Below is a small trained network, with its code and all its weights. Each question gives an input and a class and asks what happens when units are switched off, that is, made to give their printed mean instead of their output.

import numpy as np


def w(rows, s, z=0):
    codes = np.array(rows[::2]) - 128.0
    scale = np.full(codes.shape[1], s)
    scale[-1] = z or s
    return codes * scale


def norm(h):
    return h / np.sqrt((h * h).mean(-1, keepdims=True) + 1e-5)


def f(y):
    return np.maximum(y, 0)


def log_softmax(a):
    a = a - a.max(-1, keepdims=True)
    return a - np.log(np.exp(a).sum(-1, keepdims=True))


def net(x, mask):
    res = np.array(x, float).reshape(1, 7) / 4 @ E
    u = 0
    for l in range(2):
        y = f(norm(res) @ A[l][:, :-1].T + A[l][:, -1])
        res = res + np.where(mask[u : u + 7], y, B[l][:, -1]) @ B[l][:, :-1]
        u += 7
    return log_softmax(norm(res)[-1] @ U[:, :-1].T + U[:, -1])


A, B = {}, {}
E = w([
[156,166,134,123,3,159,133,119,100],'x0',
[127,126,132,125,126,127,126,127,131],'x1',
[162,73,161,81,84,78,194,178,185],'x2',
[139,118,121,134,118,148,48,186,147],'x3',
[208,136,124,169,129,81,97,63,167],'x4',
[172,150,124,54,168,164,122,120,153],'x5',
[102,111,151,97,118,103,100,112,125],'x6',
],0.0042)
A[0] = w([
[156,117,133,211,109,71,124,47,165,168],'0.n0',
[227,144,153,135,26,179,104,108,25,40],'0.n1',
[120,188,181,117,158,88,248,43,77,59],'0.n2',
[39,125,159,66,133,154,212,160,54,7],'0.n3',
[192,201,141,3,183,190,125,102,176,38],'0.n4',
[138,154,103,136,182,84,128,123,152,193],'0.n5',
[98,93,133,185,198,110,104,157,127,155],'0.n6',
],0.0053,0.002)
B[0] = w([
[124,156,1,113,137,135,107,128,172,244],'0.n0',
[117,204,199,65,193,93,210,123,150,249],'0.n1',
[185,134,191,209,107,163,19,208,145,231],'0.n2',
[146,150,45,129,116,134,102,91,226,249],'0.n3',
[80,112,67,243,88,28,108,158,82,252],'0.n4',
[119,120,143,45,146,140,158,113,170,204],'0.n5',
[157,231,191,117,94,123,204,137,105,227],'0.n6',
],0.006,0.0035)
A[1] = w([
[208,20,165,103,74,109,198,182,188,67],'1.n0',
[140,141,166,133,193,144,78,211,181,248],'1.n1',
[177,145,145,136,104,150,84,177,152,163],'1.n2',
[1,116,103,146,115,254,174,194,145,170],'1.n3',
[111,201,123,134,163,193,86,68,65,166],'1.n4',
[135,74,139,150,251,110,159,108,138,207],'1.n5',
[131,201,113,248,109,74,172,200,141,254],'1.n6',
],0.0058,0.00068)
B[1] = w([
[142,98,98,156,244,185,129,101,49,179],'1.n0',
[159,167,178,158,32,160,109,109,134,178],'1.n1',
[111,125,210,172,123,198,88,73,132,161],'1.n2',
[200,160,88,140,147,59,93,54,192,188],'1.n3',
[176,3,141,111,170,156,185,162,92,186],'1.n4',
[70,181,154,86,24,147,190,113,89,154],'1.n5',
[61,88,127,85,105,110,104,159,121,254],'1.n6',
],0.0062,0.0087)
U = w([
[202,163,2,110,139,113,95,83,245,162],'0',
[186,7,108,116,220,192,184,148,42,251],'1',
[94,231,201,37,74,127,240,142,110,50],'2',
[158,121,213,184,70,179,46,182,139,50],'3',
[38,76,44,133,77,26,117,205,92,85],'4',
],0.0087,0.0013)

Each question gives the input, the list of numbers given to net, and the class t.
The units are the neurons (one row each of A and B). Each row of codes is followed by its name. A weight is (code - 128) times the scale printed after its matrix; where a second scale follows, it is the last column's (A, B and U).
mask holds one flag per neuron, layer by layer. A switched-off neuron (its flag False) gives its mean, the last column of its row in B, instead of its output. The means were averaged over made-up inputs and are rounded, as every weight is.
A unit's drop is (log p(t) with every unit on - log p(t) with that unit switched off) / (log p(t) with every unit on - log p(t) with every unit switched off).
The circuit of an input: a set's keep is (log p(t) with only the set's units on - log p(t) with every unit switched off) / (log p(t) with every unit on - log p(t) with every unit switched off). Starting from the 12 units with the biggest drops (on a tie, the unit counted first), units are removed one at a time, each time the one whose removal leaves the highest keep (on an exact tie, the one counted first), for as long as the keep stays at least 0.8.
units of the circuit, in order: the units of the circuit, biggest drop first
unit that matters most: the unit with the biggest drop
top k neurons: the k neurons with the biggest drops, biggest first
top k neurons in layer l: the k neurons of layer l with the biggest drops, biggest first
input [-3,-5,8,2,-5,4,5], class 1: units of the circuit, in order	(1.n0)
input [-7,2,6,7,-1,-4,-3], class 2: units of the circuit, in order	(0.n6 0.n4)
input [8,-1,-6,1,-3,-8,2], class 2: top 2 neurons	(0.n1 0.n4)
input [-8,-5,-7,3,6,-7,-7], class 2: top 3 neurons in layer 1	(1.n5 1.n0 1.n3)
input [-4,-5,5,-4,-1,-2,4], class 1: top 2 neurons in layer 0	(0.n1 0.n4)
input [4,0,-2,5,-5,2,-5], class 0: top 4 neurons	(1.n3 0.n2 0.n6 1.n5)
input [-8,-5,4,-8,3,-5,-6], class 2: top 2 neurons in layer 0	(0.n4 0.n5)
input [8,-6,-2,-6,6,-7,-2], class 2: top 3 neurons	(0.n1 0.n4 1.n3)
input [5,-7,3,-5,-5,4,8], class 0: top 3 neurons	(0.n3 0.n6 1.n4)
input [-8,6,5,5,-1,6,1], class 2: top 2 neurons	(1.n5 0.n2)
input [-4,1,-4,-5,-3,6,4], class 4: top 3 neurons	(0.n4 0.n1 1.n2)
input [1,2,7,0,-4,8,-7], class 4: top 4 neurons	(0.n4 1.n4 1.n6 0.n5)
input [5,3,6,6,-8,-8,-3], class 0: units of the circuit, in order	(1.n3 0.n4 0.n3)
input [-7,1,5,6,0,3,-8], class 2: top 3 neurons	(1.n5 0.n2 1.n1)
input [6,4,-4,-4,-7,-6,5], class 0: top 2 neurons	(1.n3 0.n3)
input [-1,1,7,7,5,5,-2], class 1: top 2 neurons	(1.n0 0.n2)
input [8,-7,8,1,1,-3,-1], class 1: top 2 neurons in layer 0	(0.n6 0.n4)
input [3,-3,-4,2,-5,0,-3], class 0: units of the circuit, in order	(1.n3)
input [0,8,-6,3,-8,5,7], class 0: top 2 neurons in layer 1	(1.n3 1.n6)
input [-2,5,2,8,-2,5,-5], class 3: unit that matters most	1.n1
